Below are the code and all the weights of a small trained network. Each question names an input and a target symbol and asks about switching units off, where a switched-off unit gives its printed mean instead of its output.

import numpy as np


def w(rows, s, z=0):
    codes = np.array(rows[::2]) - 128.0
    scale = np.full(codes.shape[1], s)
    scale[-1] = z or s
    return codes * scale


def norm(h):
    return h / np.sqrt((h * h).mean(-1, keepdims=True) + 1e-5)


def f(y):
    return y / 2 * (1 + np.tanh(0.7978845608 * (y + 0.044715 * y**3)))


def softmax(a):
    e = np.exp(a - a.max(-1, keepdims=True))
    return e / e.sum(-1, keepdims=True)


def log_softmax(a):
    a = a - a.max(-1, keepdims=True)
    return a - np.log(np.exp(a).sum(-1, keepdims=True))


def net(x, mask):
    ids = ['αβγεζηθλμξπστφ'.index(c) for c in x.split()]
    T = len(ids)
    res = E[ids] + P[:T]
    u = 0
    for l in range(2):
        q, k, v = (norm(res) @ M[l].T for M in (Q, K, V))
        z = softmax(np.where(np.tri(T) > 0, q @ k.T / 3**0.5, -1e9)) @ v
        res = res + np.where(mask[u], z, O[l][:, -1]) @ O[l][:, :-1]
        u += 1
        y = f(norm(res) @ A[l][:, :-1].T + A[l][:, -1])
        res = res + np.where(mask[u : u + 16], y, B[l][:, -1]) @ B[l][:, :-1]
        u += 16
    return log_softmax(norm(res)[-1] @ U[:, :-1].T + U[:, -1])


Q, K, V, O, A, B = {}, {}, {}, {}, {}, {}
E = w([
[84,115,147,112,118],'α',
[83,138,175,67,129],'β',
[90,105,135,111,125],'γ',
[166,136,113,69,69],'ε',
[94,107,131,113,128],'ζ',
[80,110,148,105,125],'η',
[108,169,166,158,139],'θ',
[94,102,133,110,121],'λ',
[92,58,176,15,101],'μ',
[120,189,142,240,184],'ξ',
[99,249,130,178,94],'π',
[110,111,133,112,129],'σ',
[81,159,61,162,213],'τ',
[159,65,123,211,125],'φ',
],0.021)
P = w([
[78,116,43,122,136],'0',
[158,138,136,72,253],'1',
[60,116,62,132,105],'2',
[127,116,153,77,211],'3',
[69,116,77,138,90],'4',
[126,110,166,88,191],'5',
[76,119,91,140,75],'6',
[127,107,182,100,176],'7',
[94,117,91,144,72],'8',
[131,106,200,111,163],'9',
[106,118,86,146,69],'10',
[138,104,227,134,150],'11',
[124,126,84,154,66],'12',
],0.015)
Q[0] = w([
[132,219,163,72,216],'L0H0',
[57,149,85,231,2],'L0H0',
[14,90,170,47,54],'L0H0',
],0.0076)
K[0] = w([
[124,201,63,82,176],'L0H0',
[136,169,240,214,68],'L0H0',
[171,128,255,83,35],'L0H0',
],0.0089)
V[0] = w([
[106,5,179,128,118],'L0H0',
[108,101,158,255,178],'L0H0',
[45,168,152,136,128],'L0H0',
],0.0065)
O[0] = w([
[20,173,81,65,206,139],'L0H0',
[2,49,155,141,123,3],'L0H0',
[230,60,167,80,119,154],'L0H0',
],0.0066,0.0034)
A[0] = w([
[96,140,161,65,134,141],'L0N0',
[105,39,83,130,131,99],'L0N1',
[83,104,127,157,96,129],'L0N2',
[129,67,177,99,104,65],'L0N3',
[179,143,116,127,107,111],'L0N4',
[118,102,55,99,67,97],'L0N5',
[118,153,77,91,175,76],'L0N6',
[102,161,114,129,155,112],'L0N7',
[103,40,153,170,161,5],'L0N8',
[169,122,110,148,60,112],'L0N9',
[77,86,189,105,248,68],'L0N10',
[172,53,101,126,113,144],'L0N11',
[135,128,189,163,181,168],'L0N12',
[84,116,125,194,159,67],'L0N13',
[176,106,74,157,170,122],'L0N14',
[127,129,128,127,128,127],'L0N15',
],0.016,0.012)
B[0] = w([
[161,126,75,177,156,246],'L0N0',
[224,129,143,149,94,196],'L0N1',
[175,128,154,115,77,193],'L0N2',
[147,190,114,105,142,136],'L0N3',
[114,76,170,120,100,168],'L0N4',
[66,124,54,101,124,255],'L0N5',
[127,136,41,173,123,145],'L0N6',
[133,129,100,111,155,131],'L0N7',
[58,86,77,116,77,148],'L0N8',
[108,111,106,162,81,196],'L0N9',
[175,148,249,92,109,240],'L0N10',
[108,180,141,138,199,190],'L0N11',
[99,122,105,35,141,225],'L0N12',
[81,115,226,149,127,153],'L0N13',
[103,116,96,167,164,144],'L0N14',
[128,128,128,129,128,128],'L0N15',
],0.013,0.0061)
Q[1] = w([
[91,196,170,112,122],'L1H0',
[20,183,88,76,50],'L1H0',
[52,168,163,157,254],'L1H0',
],0.0067)
K[1] = w([
[203,148,132,171,78],'L1H0',
[137,182,174,220,132],'L1H0',
[255,102,93,164,140],'L1H0',
],0.0097)
V[1] = w([
[52,133,97,152,127],'L1H0',
[145,178,186,133,189],'L1H0',
[129,2,108,72,137],'L1H0',
],0.0083)
O[1] = w([
[111,153,127,193,61,125],'L1H0',
[133,143,88,185,195,6],'L1H0',
[24,79,254,132,144,175],'L1H0',
],0.0084,0.0024)
A[1] = w([
[119,124,99,108,177,131],'L1N0',
[120,130,147,116,98,94],'L1N1',
[126,160,162,115,194,153],'L1N2',
[105,140,129,127,111,142],'L1N3',
[148,149,177,112,121,70],'L1N4',
[140,85,133,150,104,75],'L1N5',
[81,148,134,188,169,23],'L1N6',
[105,51,133,172,121,3],'L1N7',
[103,110,148,101,140,184],'L1N8',
[167,103,124,107,174,96],'L1N9',
[128,143,152,122,253,47],'L1N10',
[162,124,120,102,111,147],'L1N11',
[134,122,175,167,162,54],'L1N12',
[146,116,100,153,136,66],'L1N13',
[146,136,105,158,183,86],'L1N14',
[101,144,104,97,123,144],'L1N15',
],0.026,0.0075)
B[1] = w([
[225,134,160,120,102,174],'L1N0',
[156,135,135,141,171,167],'L1N1',
[99,188,37,68,170,254],'L1N2',
[152,113,98,136,162,172],'L1N3',
[134,108,180,118,115,226],'L1N4',
[82,141,166,68,191,152],'L1N5',
[23,195,161,250,92,130],'L1N6',
[99,48,117,66,213,153],'L1N7',
[148,175,113,178,86,212],'L1N8',
[95,213,53,11,163,199],'L1N9',
[199,155,66,144,241,237],'L1N10',
[94,129,194,168,131,230],'L1N11',
[80,155,105,84,35,144],'L1N12',
[99,154,141,157,176,131],'L1N13',
[124,55,117,201,173,137],'L1N14',
[124,70,152,133,111,222],'L1N15',
],0.015,0.0078)
U = w([
[127,121,141,142,124,84],'α',
[209,68,134,182,157,157],'β',
[134,115,137,154,129,102],'γ',
[63,101,57,60,46,85],'ε',
[146,113,126,170,138,114],'ζ',
[70,205,154,31,85,75],'η',
[171,121,242,145,125,207],'θ',
[142,117,133,146,130,106],'λ',
[244,75,135,69,74,36],'μ',
[23,178,138,180,135,101],'ξ',
[166,221,129,201,52,119],'π',
[180,162,69,139,190,254],'σ',
[82,142,128,225,180,160],'τ',
[78,46,155,123,201,149],'φ',
],0.011,0.005)

Each question gives the input, a string of symbols that net reads in full, and the target symbol t.
The units are the heads (3 rows each of Q, K, V and O) and the neurons (one row each of A and B). Each row of codes is followed by its name. A weight is (code - 128) times the scale printed after its matrix; where a second scale follows, it is the last column's (O, A, B and U).
mask holds one flag per unit, layer by layer, with each layer's heads first. A switched-off unit (its flag False) gives its mean, the last column of its rows in O or B, instead of its output. The means were averaged over made-up inputs and are rounded, as every weight is.
A unit's drop is (log p(t) with every unit on - log p(t) with that unit switched off) / (log p(t) with every unit on - log p(t) with every unit switched off).
The circuit of an input: a set's keep is (log p(t) with only the set's units on - log p(t) with every unit switched off) / (log p(t) with every unit on - log p(t) with every unit switched off). Starting from the 12 units with the biggest drops (on a tie, the unit counted first), units are removed one at a time, each time the one whose removal leaves the highest keep (on an exact tie, the one counted first), for as long as the keep stays at least 0.8.
circuit, biggest first: the units of the circuit, biggest drop first
most important unit: the unit with the biggest drop
k most important neurons: the k neurons with the biggest drops, biggest first
top k neurons in layer l: the k neurons of layer l with the biggest drops, biggest first
input γ π μ ξ π ε η α ε π, target θ: circuit, biggest first -> (L0H0; L0N11; L1N2)
input π φ λ ε ζ λ φ σ η, target φ: 4 most important neurons -> (L0N12; L0N11; L0N0; L0N8)
input η σ ε φ θ π σ, target π: most important unit -> L0N1
input γ λ λ ε λ ε α θ σ, target θ: top 3 neurons in layer 1 -> (L1N2; L1N9; L1N11)
input σ φ π ε σ ζ φ π π φ, target θ: 4 most important neurons -> (L0N8; L0N10; L0N1; L0N0)
input α α ε ε α, target ε: circuit, biggest first -> (L1N10; L0N10)
input λ π ε ζ τ, target τ: circuit, biggest first -> (L1N6; L1N14)
input ε λ ε φ γ γ π φ σ, target φ: 2 most important neurons -> (L0N12; L0N10)
input φ ε ξ σ σ σ ε ε ε ε λ, target ε: circuit, biggest first -> (L1N10; L0N5)
input φ ε π ε, target η: circuit, biggest first -> (L1N10; L1N11)
input σ π η φ π β ε π ζ ζ λ, target π: top 4 neurons in layer 0 -> (L0N1; L0N2; L0N12; L0N10)
input η ε α, target ε: circuit, biggest first -> (L0N10; L1N10)
input σ ε φ ε β, target β: circuit, biggest first -> (L0N0; L1N2; L1N9)
input ε ζ θ, target θ: circuit, biggest first -> (L0H0; L1N2)
input λ η γ π ζ, target π: top 3 neurons in layer 0 -> (L0N1; L0N2; L0N0)
input ε σ ε π λ σ η, target π: circuit, biggest first -> (L0N12; L1H0; L1N2)
input ε π ε η ζ π ε ε, target θ: top 2 neurons in layer 0 -> (L0N5; L0N4)
input γ γ α α ζ π ε π σ, target π: top neuron in layer 0 -> (L0N1)
input ξ ε ε ε φ β ε ζ π π, target η: 3 most important neurons -> (L0N11; L1N10; L0N5)
input θ ζ π ζ π ζ λ ε θ ε σ, target ε: most important unit -> L0N5
input τ λ ζ λ ε ξ π ε λ, target ε: top 2 neurons in layer 1 -> (L1N10; L1N8)
input π α ε π, target η: top 2 neurons in layer 0 -> (L0N12; L0N5)
input ε ζ φ ε ε φ ζ ζ ε ζ ζ φ, target θ: top 4 neurons in layer 0 -> (L0N8; L0N10; L0N1; L0N2)
input α φ γ φ μ, target μ: top 3 neurons in layer 1 -> (L1N0; L1N2; L1N15)
input σ ε π ε, target η: top 4 neurons in layer 1 -> (L1N9; L1N10; L1N11; L1N2)
input γ ε π σ γ φ σ, target φ: top 2 neurons in layer 0 -> (L0N12; L0N11)
input ε π λ ε σ μ, target σ: most important unit -> L1N10
